Known rows, with every way that one mark hangs from another:
q_257{q_48{q_251} q_888{q_689{q_479{q_80}}}}: |  -39 |   47 | -163 |  -55 |  308 |  389 | -242 | -136 |  228 |    9 | -111 |  -79 | -195 |  -36 |  -29 |  555 | -229 |  -13 |  -24 |   71 |  147 |  -10 |  181 |  -43 |  -81 |  -38 | -245 | -106 |   42 |   -5 |  116 |   22 |  153 |  -64 |   56 |   -8 |   98 |  259 | -319 |    7 | -155 |  254 |   72 |  135 |   -7 |  112 |
q_14{q_90 q_479{q_257{q_48{q_251}} q_689}}: | -256 | -440 |   48 |  192 | -103 |   26 |  414 |   98 | -218 |  186 |  212 |  129 | -138 | -178 |   76 |  137 |  119 |  -67 |  -62 |  -83 |   76 |  131 | -455 |  214 |  182 |   46 |   41 |  191 | -111 |  -48 |  142 |   -9 |  321 |   39 |  107 |   19 | -477 |  -86 | -160 | -135 |   39 |  356 |  -77 |  121 |  194 | -177 |
q_251{q_257{q_479{q_48}} q_888}: |  -43 |   16 |  177 |   78 |  -84 |  -45 | -206 |   62 |   50 |  -67 |   13 |  106 |   75 |  -99 |   25 | -153 |  -28 | -232 | -193 |  248 |  -75 |  -96 |  -29 |  175 | -310 | -120 |   -8 | -286 |   47 |    3 |  -79 |  -65 | -234 |   10 | -136 |  140 |   72 | -154 |   -3 | -177 |  201 |   44 |   59 |  -40 |   17 | -173 |
q_251{q_257{q_689 q_888} q_479{q_80}}: |   49 |  -16 |   99 |  -27 |  -97 |  -63 | -414 |  -88 |  126 |  -87 | -191 |  -15 |   49 |  181 | -205 |  -28 |  -77 | -109 |  -71 |   49 |  199 | -195 |  172 |   -9 |   73 |   23 |  -25 |   28 |  -11 |    2 |  -36 |   34 |   -1 |   56 |   69 |   95 |  364 |  149 |  -25 |  -17 |    4 |  194 |  -54 |   91 |  -79 |  -20 |
q_479{q_48 q_80 q_257{q_888}}: |  -58 |  -89 |  120 |  232 | -235 |   76 |   35 | -135 |  392 |  247 |   40 |   78 | -245 |  -27 |  -37 |  156 |  -29 |   84 | -276 |   -6 |   81 |  266 | -163 |  167 |  111 |  -17 |  289 |  117 |   54 |  -43 | -250 |  -28 |  116 | -301 |  121 |   98 | -146 |   44 | -126 |  141 |   66 |   71 |    5 |   39 |  217 |   89 |
q_257{q_48{q_80} q_479 q_689 q_888}: |  115 | -130 |  -80 |  -84 |  248 |  102 | -298 | -290 |  105 |  -87 |  -49 | -210 |  171 |   10 | -219 |  418 | -195 | -186 |   11 |  220 |   98 | -144 |  240 |   76 |  119 |   66 | -185 | -115 |   62 |   81 |  -21 |   76 |  218 |  336 |   72 | -235 |  204 |  -19 | -164 | -211 | -163 |   69 |  -88 |  -46 |  184 |   19 |
q_888{q_257{q_479{q_48{q_251} q_80{q_14}} q_689}}: | -135 | -109 |  -31 |  -41 |   16 |  -78 | -236 |  -79 |   69 | -105 |  101 |  -52 | -117 |  -46 | -160 |  240 | -128 |  164 |  -68 |  -51 | -152 |  -20 |  183 |   55 |   12 |  -20 |  -93 |   19 |  -37 |  -60 |  128 |  -79 |   34 | -115 | -109 | -151 |  124 | -123 |   44 |  -41 | -134 |  -29 |   36 | -136 |  143 |  238 |
q_14{q_90 q_257{q_479{q_48{q_251}} q_689 q_888}}: |  -48 | -359 | -102 |  192 | -196 |   29 | -119 | -110 |  117 |  163 |  300 |  -33 | -126 |  -16 |   68 |  447 | -121 | -112 | -267 |   11 |   21 |  184 |   58 |  259 |  269 |   77 | -179 |   30 |  -77 |   15 |  -64 |   -6 |  473 |   92 | -126 |  101 |  -98 |  -85 |   35 | -176 |  103 |  204 | -235 |  177 |  202 |   25 |
q_48{q_80{q_14 q_90 q_251{q_689{q_257}} q_479}}: |   89 |  196 | -143 | -140 |  -90 | -400 |  390 |  129 | -392 |  -82 |   34 | -123 |  125 |  238 |   37 | -484 |  191 |  274 |  310 | -349 | -143 |  -42 |   52 | -259 |  142 |   -3 |   59 |   77 | -152 |   96 |  127 |  -24 | -194 |   23 |  -84 |   18 |   86 |  -38 |  389 |  208 |  -40 | -322 |  -15 |  -80 | -282 |  123 |
q_251{q_689{q_257{q_48 q_479{q_80}}} q_888}: | -156 |   51 |   46 |  -35 |   66 |   26 | -207 | -155 |  -96 | -205 |   90 |   47 |  -38 |   25 |   22 |  -66 |   60 |  -80 |   10 |  298 |   27 | -171 |  185 |   23 | -358 | -245 |  -75 | -502 |  -78 |  -34 |   68 | -120 | -133 |   32 |  -43 |  106 |  191 |   38 | -149 |  -85 |  145 |  217 |  -21 |  -77 |   48 | -251 |
q_888{q_689{q_257{q_48{q_251}} q_479}}: | -209 |   36 | -136 | -130 |  371 |  405 | -162 |  -32 |  -84 |   29 |  -26 |    1 | -107 | -188 |  109 |  460 |  -93 | -109 |   78 |  242 |   20 | -122 |  201 |   52 | -186 |  -66 | -275 | -107 |  107 |    4 |  218 |  -33 |  240 |   28 |  -64 |  112 |  118 |  266 | -203 | -153 |   55 |  203 |   13 |   47 |  -60 |   13 |
q_251{q_257{q_48 q_479{q_80} q_689} q_888}: |  -69 |  -15 |  102 |   21 |   74 |  -40 | -374 | -138 |  -47 | -149 |  -47 |   -9 |   51 |  -12 |  -68 |   29 | -128 | -224 |  -51 |  257 |   26 | -304 |  142 |  128 | -165 | -199 |  -39 | -367 |  -81 |   -5 |   81 |  -18 | -131 |  243 |   13 |   -6 |  265 |  -83 | -126 | -266 |   95 |  232 |   -8 |  -98 |   95 | -180 |
q_257{q_48{q_251{q_888} q_479{q_80}} q_689}: |  173 | -108 |   46 |  -34 |    3 |  117 | -139 |  -86 |    6 |  -81 |  -94 | -156 | -128 |  -52 | -116 |  355 | -207 |  -21 | -154 | -108 |  -30 |  -60 |   58 |   46 | -200 | -105 | -191 | -361 |    0 |  -95 |  142 |  -34 | -183 |  112 | -143 |  -82 |   91 |  -51 | -147 |    1 | -213 |  288 |  138 |  123 |   52 |   30 |
q_689{q_257{q_48{q_80{q_14{q_90}}}} q_479}: |   56 |  112 | -188 | -251 |  235 |  -15 |  -57 | -214 | -191 | -179 |  -43 |   27 |   89 | -162 |  102 |  -99 |  131 |   29 |  287 |   96 |   76 | -140 |   28 |    8 |  -70 |  201 |  -19 |  149 |   34 |   69 |  120 | -145 |   47 |   10 |  371 | -341 | -131 |  -31 |   67 | -297 |  -45 |   70 |  -75 |  -76 |   79 | -151 |
q_251{q_479{q_48 q_80} q_888}: |  145 |   69 |  138 |  -77 | -124 |  120 | -112 |   23 |  343 | -136 | -131 |   82 | -143 |   21 |  -51 | -200 |   20 |  145 |  -78 |   71 |   38 |  153 | -123 |   65 | -300 |  -48 |   69 | -158 |    2 | -126 | -169 |  -89 | -409 | -338 |   69 |  -47 |  -69 |   -1 |  -39 |  193 |  -33 |   93 |  112 |  132 |   99 |    9 |
q_14{q_479{q_48 q_80{q_251{q_689}}}}: | -333 |    3 |   98 |  163 |  -74 |   47 |  392 |  287 |  294 |  159 |  151 |   15 | -100 |  161 |   40 | -112 |   82 |  228 | -148 |  129 |    5 |  251 | -289 |  -31 |   16 |    6 |  187 |  -73 | -210 | -168 | -131 |  139 | -201 | -391 | -118 |  -75 | -262 |   70 |   63 |  256 |  -84 |  -61 |  182 |   40 |  146 |  251 |
q_888{q_257{q_48 q_689{q_479}}}: | -134 |   12 |  -41 |  -82 |  359 |  153 | -260 |  -91 |  -94 |  -50 |  -24 |    7 |  184 |  -15 |  -24 |  304 | -159 | -200 |   68 |  284 |   90 | -144 |  218 |   33 |  -86 |  -52 | -136 |   11 |  103 |  -12 |   98 |  104 |  286 |  138 |  110 |  -39 |  187 |  152 | -178 | -237 |   37 |   52 |  -87 | -133 |   24 | -197 |
q_479{q_48{q_80{q_14{q_90}}}}: |  225 |   84 |  -80 | -113 |  -53 | -152 |  196 |  -22 |  193 |  -55 | -104 |   31 |  111 | -123 |   42 | -329 |  140 |   86 |   -5 | -176 |   -7 |  248 | -214 |   42 |  -22 |  248 |  162 |  209 |   48 |    5 | -202 |  -55 | -188 | -122 |  301 | -321 | -328 | -192 |  159 |   69 | -156 | -139 |   18 |  -10 |   88 |  -21 |
q_90{q_80{q_251{q_689} q_479}}: |  -91 |  182 |   61 |    0 |  103 |  -10 |  470 |  455 | -163 |   41 |   33 | -126 |  272 |  163 |   88 | -375 |   81 |  135 |  147 |   -5 |   65 |  229 |  -88 | -200 |   69 |   93 |  103 |   73 | -145 |   22 |   51 |  209 | -175 | -158 |   38 |   17 | -326 |  117 |  180 |  236 |   26 | -155 |  174 |   62 | -325 |  156 |
q_257{q_48{q_80 q_251} q_479 q_689 q_888}: |  112 | -150 | -143 |  -67 |  199 |  161 | -208 | -218 |   53 |  -83 |  -54 | -291 |   48 |  -52 | -200 |  618 | -262 | -197 |  -94 |  130 |   50 | -183 |  238 |  120 |  115 |   39 | -362 | -162 |   66 |   77 |   88 |   66 |  158 |  357 |  -70 | -215 |  145 |  -52 | -156 | -239 | -243 |  205 |    0 |   54 |  122 |  156 |
q_888{q_257{q_479} q_689}: |  -85 |  -66 |  -29 | -146 |  317 |  145 | -251 |   16 |   68 |  -85 |  -64 |   20 |  249 |   14 |   38 |    5 |   67 |  -94 |   92 |  159 |   29 |  -82 |  308 |  -58 | -232 |  -39 |  -64 |   28 |  189 |  -16 |  -41 |   87 |  242 |  -11 |  -43 |   31 |  186 |  197 | -169 |  -13 |   59 | -155 |  -31 | -203 |  -33 |   -9 |
q_48{q_80{q_14 q_90 q_251{q_479 q_689 q_888}}}: |  416 |  331 | -147 | -148 | -201 | -233 |  113 |  175 | -224 | -300 | -135 |    8 |   97 |  265 |   28 | -584 |  232 |   72 |  251 | -325 |  -87 | -147 |    1 | -288 |  -90 |  -97 | -131 | -146 |  -94 |   55 |    2 |  -30 | -529 |  186 | -123 |  107 |  155 | -115 |  225 |  275 |  -99 | -247 |  -13 |  134 | -342 | -104 |
q_251{q_257{q_48} q_888{q_689{q_479}}}: |  -57 |  200 |   33 |  -20 |  259 |  178 | -325 |   35 | -102 |  -47 | -153 |  111 |   83 |  -95 |   76 |  108 |  -69 | -314 |   31 |  264 |   30 | -260 |  144 |   -6 | -339 | -204 | -145 | -333 |   77 |   19 |   71 |  -35 |   -5 |  243 |  -62 |  307 |  323 |  158 | -264 | -205 |  208 |   92 |  -18 |   34 | -181 | -311 |
q_80{q_14 q_251{q_257} q_479{q_48 q_689}}: | -207 |  -94 |  249 |   22 | -201 | -385 |  294 |  342 | -278 |   83 |  211 |   -8 |   50 |  133 | -222 | -246 |  -59 |  189 |   36 | -313 | -159 |  223 | -315 |   27 |  254 | -112 |  213 |  177 | -195 |   33 |  197 |   52 |  -45 | -103 | -179 |  210 |  -92 | -117 |  299 |   55 |   72 | -189 |   81 |   -9 | -119 |  -14 |
q_14{q_90{q_80} q_257{q_689{q_479}}}: |  -92 |   31 | -120 |   41 |  165 |  172 |   41 |   57 |  -20 |   97 |   81 |  218 |  118 |  -81 |  366 | -158 |  135 |  -19 |  183 |  214 |  168 |  143 |    1 |  -96 |  156 |  305 |   78 |  365 |   -6 |  -13 |  -85 |   41 |  333 |  -62 |  328 | -138 | -349 |  122 |   39 | -142 |  227 |    1 | -230 |   32 |   14 |  -89 |
q_479{q_689{q_257{q_888}}}: | -228 | -109 |   89 |   98 |  -50 |  -89 |   75 |  -85 |  -76 |   84 |  130 |   66 |  110 |  119 |  -73 |   47 |   17 | -216 | -134 |  -96 |  195 |  193 |   83 | -117 |   88 |  -65 |  -22 |  211 |  148 |   43 |  -75 |   33 |  347 |  -69 |   51 |  326 |  109 |  145 |  -56 |   78 |  134 |   82 | -202 | -126 |  -54 | -361 |
q_251{q_689{q_479{q_48{q_80} q_257}} q_888}: |   -3 |  153 |  121 |  167 | -228 |  188 |  -68 |  -34 |  188 |   -9 |   22 |  238 | -224 | -120 |   22 |   48 |  100 |   25 | -134 |  299 | -156 | -145 | -191 |   -9 | -259 |  -32 |    1 | -306 |  121 | -112 | -235 | -184 | -131 |   17 | -361 |  235 |  120 |   49 | -192 |  -31 |  198 | -107 |   47 |  143 |   37 |  -64 |
q_48{q_80{q_251{q_888}} q_479}: |  292 |   74 |   73 |  -84 |  -68 |   74 |  196 |  147 |   55 |  -96 | -128 | -202 |  130 |  109 |   15 |  -69 |   52 |   48 |  -67 | -110 |  -25 |  -53 |  -65 | -110 | -200 |    9 |  -37 | -106 |  167 |  -61 | -115 |  112 | -339 |  -58 | -250 | -166 | -103 |  -13 |   75 |   51 | -195 | -138 |  250 |   18 |  -30 |  165 |
q_251{q_257 q_479{q_48}}: |   76 |    3 |  180 | -139 |  -78 |   38 | -182 |  140 |  128 |  -47 | -171 |  126 |   19 |  -81 |  -50 | -242 |   23 |  -70 |  -77 |  188 |    6 |  -25 | -134 |  234 | -189 |   12 |   68 |  -25 |   58 |  -25 |  -61 |    0 | -225 |  -99 |   18 |   35 |  -22 |   15 |   48 |  -28 |   94 |   75 |  102 |  143 |  -46 |  -31 |
q_689{q_257{q_48 q_479{q_80{q_14}} q_888}}: |  -92 |  -70 |  -81 | -130 |  223 | -118 | -287 | -304 | -142 | -112 |   96 |  -63 |   38 |   45 | -139 |  126 |  -48 |   53 |  163 |   13 |  101 |  -18 |  279 |   42 |   49 |  -58 |   40 |  -22 |  -73 |  120 |  210 | -132 |  137 |  -67 |  319 | -141 |  117 |  -37 |  -14 | -159 |  -39 |  154 | -137 | -152 |  168 |  -50 |
q_479{q_48{q_80{q_14 q_90 q_251}} q_257 q_689}: |   75 |  -29 |    7 |  120 | -401 | -176 |  421 |   32 |  -28 |  146 |  169 |  129 | -286 |  -38 |   24 | -245 |  161 |  216 |   57 | -380 | -205 |  187 | -406 |  -16 |  366 |  -56 |  253 |  371 |  -29 |   26 |  -97 |    1 |   -2 |  -29 |  -78 |   62 | -276 | -213 |  167 |  248 |   -4 | -341 |  -28 |  -64 |   79 |   21 |

Rows:
|   25 |  -34 |   34 |   30 | -189 |  -46 |  209 |  -90 |  326 |   38 |   19 |  245 | -251 |  -48 |   84 | -399 |   34 |  125 |  -64 | -192 |    3 |  364 | -293 |  -62 |  -15 |  -21 |  196 |  218 |    0 |  -73 | -207 |   21 | -139 | -321 |  204 |  -87 | -290 |  -81 |    3 |  406 |  -42 |  -59 |    4 | -109 |  114 | -192 |	q_479{q_48 q_80{q_90} q_689}
|  394 |  -61 |  -81 | -227 |   84 |  -54 | -145 | -266 |  -93 | -116 | -205 | -169 |   35 |  -91 |  -13 |  101 |  -29 |  -60 |   82 |  -42 |  -53 | -251 |  255 |  -28 |  -73 |   18 | -139 |  -18 |  166 |   -4 |  -22 |   59 |   84 |  299 |   31 | -272 |  183 |  -52 |  -88 |    1 | -217 | -128 |    0 | -156 |  -15 |  -46 |	q_888{q_257{q_48{q_80{q_90} q_479} q_689}}
| -160 |  234 |  -25 |   71 |  166 |  215 |  -51 |  209 |  -38 |  -26 |   28 |  -56 |  134 |  175 |  153 |  157 |   19 | -136 |    3 |   99 |   60 | -126 |  246 | -228 | -222 | -207 | -191 |  -40 |  131 |  -56 |  -36 |  156 |  111 |  -74 | -255 |  341 |  238 |  273 | -116 |    7 |  120 | -179 |   37 | -118 | -217 |  -86 |	q_80{q_251{q_888{q_257 q_689{q_479}}}}
|   26 |  137 |  -99 |  113 |  -44 |  -88 | -351 | -236 |   96 |  -24 | -112 |  130 |  -39 |  106 |   65 | -111 | -122 | -164 |   -1 |   20 |  146 | -242 |  175 | -189 |   81 |   64 |  -60 |  122 |   -6 |   66 |  -41 |    4 |   47 |   42 |  155 |   50 |  316 |   62 |    0 |  -23 |   57 |   82 | -122 |  -74 | -118 | -164 |	q_251{q_257{q_689{q_479{q_80{q_90}}} q_888}}
| -311 | -231 |   94 |  213 |   18 |   39 |  128 |    6 |  156 |  231 |   34 |  159 |  -17 |   47 |  -16 |   25 |   97 |  162 |    0 |   79 |   47 |   50 | -185 |    3 |  188 |  128 |  321 |  199 |  -64 | -132 |  -78 |  -14 |  175 | -166 |   99 | -115 |  -56 |   89 |  -88 |   12 |   37 |   39 |  -93 |  -60 |  316 |  214 |	q_14{q_479{q_80 q_257{q_689}}}
|  -15 |  150 |  -14 |  -61 |   79 |  313 |  170 |  114 |  345 |   22 |  -17 |  -56 |  -66 |  -29 |   67 |   87 |  -49 |  149 |  -31 |  246 |  -23 |   56 | -209 |   31 |  -38 |  128 |   10 |  122 |  104 |  -69 | -153 |  144 | -181 | -286 |  -98 | -307 | -291 |   62 |   79 |  -31 | -124 | -163 |  253 |   11 |  142 |  301 |	q_689{q_479{q_48{q_80{q_251}}}}
|  426 |  -75 | -126 | -271 |  -34 | -103 |  113 |   18 |  -62 | -196 | -198 |  -76 |  121 | -120 |    3 | -203 |  125 |  145 |   71 | -393 |  -54 |   -3 | -118 |  -53 | -123 |  321 |  -74 |  147 |  130 |    6 |   77 |  -92 | -245 |  -16 |   62 | -442 | -285 | -165 |  159 |  -14 | -340 |   20 |  162 |  122 |  -51 |  152 |	q_48{q_80{q_14{q_90}} q_251 q_479}
| -174 |  140 |   88 |  115 |    3 |  132 |  223 |  206 | -101 |  142 |   63 | -193 | -174 | -208 |   97 |  228 |   -3 |   95 |  -74 |   45 |  -90 |  184 |  195 |  -97 | -113 |  -17 | -156 | -139 |  -34 |  -29 |   23 | -142 |   15 | -190 | -181 |  362 |   14 |   85 |  -26 |  187 |  147 |  -27 |   84 |   52 | -269 |  195 |	q_90{q_80{q_479{q_48{q_251{q_888{q_689{q_257}}}}}}}
|   25 | -164 |  -99 |  100 |   65 |   -9 |  198 | -154 |  -57 |  194 |  -59 |   39 |  -63 | -125 |   70 |   87 |   93 |    3 |  129 |   71 |  -42 | -129 | -124 |   76 |  250 |   93 |  131 |  108 |  -47 |   -2 |  -51 |  -19 |  176 |  266 |  167 | -209 |  -46 |  -98 | -113 |  -62 |  -46 |  -41 | -167 |  -62 |  241 |   93 |	q_14{q_479{q_257{q_48{q_80{q_90}} q_689}}}
|  136 | -107 |  145 |  133 | -301 |   49 |    5 |  146 | -174 |    1 |    3 |  131 |  -83 |  -36 |    3 |   39 |   84 |  -77 | -211 | -149 | -150 | -114 | -120 |    4 | -299 | -120 | -107 | -378 |  110 |  -75 |   53 | -135 | -131 |  150 | -488 |  386 |   98 |   10 | -131 |   58 |  103 |  131 |   94 |  269 | -184 |  -94 |	q_48{q_251{q_689 q_888} q_479{q_257}}
|  -40 |  231 |   15 |   93 |  -66 |  -25 |  396 |  356 | -109 |   65 |  -53 |  -71 |  239 |  -44 |  379 | -518 |  200 | -243 |  -47 |   55 |  240 |   58 | -144 |   -5 |   81 |  159 |  129 |  334 |  -38 |   73 |  -93 |  269 | -153 | -115 |  344 |  -74 | -553 |  -28 |  215 |  -28 |  110 |   52 |  157 |  -55 | -284 |  -77 |	q_14{q_90{q_80{q_251{q_257}}}}
|  -38 |  133 | -111 |  -48 |  -72 | -431 |  338 |  211 | -498 |  -15 |  157 |  -20 |  186 |  286 |   67 | -526 |  140 |  185 |  300 | -395 | -107 |   84 |   36 | -220 |  148 |  -75 |   86 |   76 | -239 |  122 |  232 |  -12 | -100 |  -21 |  -26 |  223 |   71 |  -31 |  412 |  232 |   83 | -225 |  -89 |  -53 | -338 |  -63 |	q_80{q_14 q_90 q_251{q_689{q_257}} q_479}
|  210 |  155 | -160 | -171 |    0 | -263 |   62 |   75 | -212 | -173 | -104 |  -21 |  171 |   66 |  124 | -529 |  139 |   13 |  249 | -153 | -112 | -285 |    3 |  -69 |   74 |   23 |   54 |  169 |  -23 |  149 |   96 |   59 | -329 |  129 |   45 | -282 |  -70 | -224 |  317 | -102 |  -78 | -249 |   77 | -172 | -110 |  133 |	q_48{q_80{q_14 q_90 q_251{q_257{q_479}}}}
|   77 |  193 |   36 |   90 | -217 | -235 |   -9 |   74 |  -77 |  -23 | -124 |  -76 |  -41 | -108 | -124 |  138 |  -92 | -167 | -278 | -159 | -207 | -145 |   44 |   23 |  -43 |  -96 | -160 | -221 |   50 |   -3 |  -33 | -137 | -295 |  290 | -295 |  181 |  305 | -228 |   85 |  -95 |  -31 |  -60 |   27 |   42 | -144 |   31 |	q_479{q_48{q_80{q_14} q_251{q_257{q_689} q_888}}}
|  213 |  -38 | -220 |    8 |   72 |   35 |  -71 | -225 |    2 |  -38 |   55 | -307 |   54 |  118 |  -35 |  266 | -165 | -165 |   80 |   35 |   72 | -167 |  197 |   15 |  315 |  -12 | -224 |    2 |  -75 |  149 |    9 |  206 |  135 |  343 |   49 | -204 |   78 | -123 |   34 |  -74 | -199 |  -32 |  -60 |  -81 |   71 |   62 |	q_257{q_48{q_80{q_90 q_251}} q_479 q_689 q_888}
|  -92 | -196 |   34 |  -91 |   54 |  137 |  -27 |  -47 |  354 |   84 |   97 |  197 | -169 |  -23 |  130 |  -75 |   40 |  293 |  -21 |  193 |  -68 |  271 | -115 |  226 |  -65 |  -20 |  290 |   30 |    7 | -110 | -137 |  -28 |   21 | -365 |   61 | -280 | -313 |   21 |    3 |  -19 |  102 |  -26 |  -20 |  -28 |  413 |  243 |	q_14{q_257{q_479{q_48 q_80}}}
|  -68 | -261 |  111 |   40 |  106 |  -14 |   50 |   -8 | -183 |  176 |   44 |  -37 |  113 |  -11 | -168 |  193 | -129 |   54 |  108 |   -3 |  -35 |   70 | -123 |  225 |  216 |  -34 |  205 |    8 |  -98 |   25 |  153 |   15 |  286 |  194 |   78 |   54 |    9 |   32 |  -61 | -119 |  102 |   84 |  -96 |   56 |  121 |   21 |	q_80{q_479{q_257{q_48 q_689}}}
| -101 |   12 |   -1 |   -3 | -216 | -274 |  140 | -170 |    5 |   16 |  141 |  258 | -273 |  -49 |   38 | -412 |  128 |  214 |   81 | -322 |  -83 |  292 | -127 | -132 |   84 |  -52 |  216 |  280 |  -62 |   -5 |  -30 | -170 |  -32 | -302 |  212 |   51 |  -81 | -132 |  149 |  329 |   42 | -122 | -144 | -209 |   63 | -231 |	q_479{q_48 q_80{q_14 q_90} q_689{q_257}}
|  -48 | -169 |   32 |  216 |   10 |   45 | -110 | -165 |  -43 |  238 |   57 |  -28 |   68 |   19 | -133 |  438 | -150 | -279 | -137 |   19 |  128 |   55 |   43 |  193 |  281 |  -95 |   62 |   12 |   24 |   84 |  -21 |   64 |  442 |  316 |  126 |  258 |  145 |   52 | -204 | -106 |  111 |  161 | -223 |   52 |   92 | -192 |	q_479{q_257{q_48 q_689 q_888}}
|  -89 |  137 |  -47 | -116 |  217 |  173 | -252 |  -45 |  346 |  -16 |  -50 |  221 | -137 |  -76 |  -45 |  -30 |  -17 |  312 |  178 |    5 |  -83 |  173 |  -29 | -144 | -119 |  109 |  142 |   76 |   -4 |  -78 |  -13 | -136 |  -39 | -331 |   92 | -100 |   63 |  134 |  -67 |  174 |  -56 | -195 |   27 |    4 |  103 |  137 |	q_888{q_689{q_479{q_48 q_80{q_14}}}}
|  222 |  123 |   72 |  -68 | -215 | -312 |  -66 |  125 | -224 | -102 |  -80 | -154 |  162 |  220 | -200 | -109 |   66 |  -21 |  -54 | -245 |  -58 | -255 |   99 | -188 |   51 |    3 |  -58 | -140 |   32 |   76 |   55 |   44 | -159 |  250 | -353 |  140 |  301 |    4 |  153 |    4 | -123 | -195 |  122 |  105 | -319 |   65 |	q_48{q_80{q_14 q_251{q_257{q_888} q_689}} q_479}
| -114 | -143 |  123 |  324 | -194 |   55 |  170 |   80 |  -26 |  324 |  159 | -183 | -192 | -137 | -125 |  488 | -183 |   81 | -182 |  -38 |  -27 |  221 |  -18 |   82 |  406 |  147 |   -9 |  149 |  -93 |   40 |   26 |  -45 |  321 |  -29 |  -78 |  248 | -103 |  -23 |  -20 |   64 |   82 |   60 |  -10 |  185 |  -77 |  299 |	q_90{q_80{q_479{q_48{q_251} q_257{q_689 q_888}}}}
